Below is a small trained network, with its code and all its weights. Each question gives an input and a class and asks what happens when units are switched off, that is, made to give their printed mean instead of their output.

import numpy as np


def w(rows, s, z=0):
    codes = np.array(rows[::2]) - 128.0
    scale = np.full(codes.shape[1], s)
    scale[-1] = z or s
    return codes * scale


def f(y):
    return y / 2 * (1 + np.tanh(0.7978845608 * (y + 0.044715 * y**3)))


def log_softmax(a):
    a = a - a.max(-1, keepdims=True)
    return a - np.log(np.exp(a).sum(-1, keepdims=True))


def net(x, mask):
    res = np.array(x, float).reshape(1, 2) / 4 @ E
    y = f(res @ A[0][:, :-1].T + A[0][:, -1])
    res = res + np.where(mask, y, B[0][:, -1]) @ B[0][:, :-1]
    return log_softmax(res[-1] @ U[:, :-1].T + U[:, -1])


A, B = {}, {}
E = w([
[125,197,172,117,224,138,190,89,136,254],'x0',
[245,217,155,122,127,143,125,217,200,86],'x1',
],0.0072)
A[0] = w([
[165,250,157,126,172,138,144,156,147,192,84],'N1',
[162,207,146,115,148,124,139,166,152,144,107],'N2',
[108,93,118,130,131,140,125,118,119,106,144],'N3',
[181,173,128,123,90,138,110,203,149,15,126],'N4',
[73,122,142,118,178,135,152,37,112,252,157],'N5',
[123,122,135,137,123,127,119,123,119,137,156],'N6',
[120,133,120,120,124,113,125,154,143,105,106],'N7',
[70,14,114,133,98,122,119,83,102,80,214],'N8',
[125,101,126,122,98,131,125,118,134,56,253],'N9',
[108,123,126,124,143,125,145,111,120,152,127],'N10',
],0.019,0.0062)
B[0] = w([
[132,167,106,124,139,175,190,74,144,121,237],'N1',
[172,161,104,136,156,123,183,105,130,104,202],'N2',
[121,127,131,113,105,142,117,111,119,125,159],'N3',
[147,139,180,149,140,145,95,207,149,95,233],'N4',
[91,87,153,154,179,72,161,159,108,188,250],'N5',
[132,123,113,131,132,107,134,125,123,143,137],'N6',
[102,139,149,109,118,159,113,146,145,106,138],'N7',
[135,120,89,86,60,114,90,60,108,137,255],'N8',
[224,81,44,152,121,3,177,150,119,116,203],'N9',
[107,105,139,118,150,146,127,139,139,131,152],'N10',
],0.039,0.018)
U = w([
[151,120,63,65,81,106,98,70,110,119,242],'0',
[50,103,188,157,179,105,140,162,118,170,239],'1',
[169,139,166,195,139,124,100,254,169,71,187],'2',
[145,186,100,114,149,205,197,33,153,108,103],'3',
[104,147,161,137,105,180,101,140,119,121,48],'4',
[98,133,185,104,139,147,80,128,159,107,7],'5',
[92,139,140,109,129,181,78,146,137,118,25],'6',
],0.0068,0.0018)

Each question gives the input, the list of numbers given to net, and the class t.
The units are the neurons (one row each of A and B). Each row of codes is followed by its name. A weight is (code - 128) times the scale printed after its matrix; where a second scale follows, it is the last column's (A, B and U).
mask holds one flag per neuron, in row order. A switched-off neuron (its flag False) gives its mean, the last column of its row in B, instead of its output. The means were averaged over made-up inputs and are rounded, as every weight is.
A unit's drop is (log p(t) with every unit on - log p(t) with that unit switched off) / (log p(t) with every unit on - log p(t) with every unit switched off).
The circuit of an input: a set's keep is (log p(t) with only the set's units on - log p(t) with every unit switched off) / (log p(t) with every unit on - log p(t) with every unit switched off). Starting from all 10 units, units are removed one at a time, each time the one whose removal leaves the highest keep (on an exact tie, the one counted first), for as long as the keep stays at least 0.8.
units of the circuit, in order: the units of the circuit, biggest drop first
most important unit: the unit with the biggest drop
k most important neurons: the k neurons with the biggest drops, biggest first
drop when u is switched off: that unit's drop, to one decimal
input [7,-3], class 1: units of the circuit, in order => N5
input [1,-1], class 1: units of the circuit, in order => N8, N1, N4
input [1,1], class 3: units of the circuit, in order => N4, N8
input [5,1], class 3: 2 most important neurons => N1, N4
input [0,6], class 2: 2 most important neurons => N4, N8
input [1,7], class 3: 3 most important neurons => N1, N2, N5
input [1,8], class 3: 4 most important neurons => N1, N2, N5, N9
input [4,1], class 3: 2 most important neurons => N1, N4
input [0,7], class 2: 2 most important neurons => N4, N8
input [-5,2], class 2: drop when N4 is switched off => 0.4
input [1,-5], class 1: drop when N5 is switched off => 1.8
input [8,-1], class 1: drop when N5 is switched off => 4.9
input [-6,2], class 2: drop when N4 is switched off => 1.4
input [-1,8], class 2: most important unit => N4
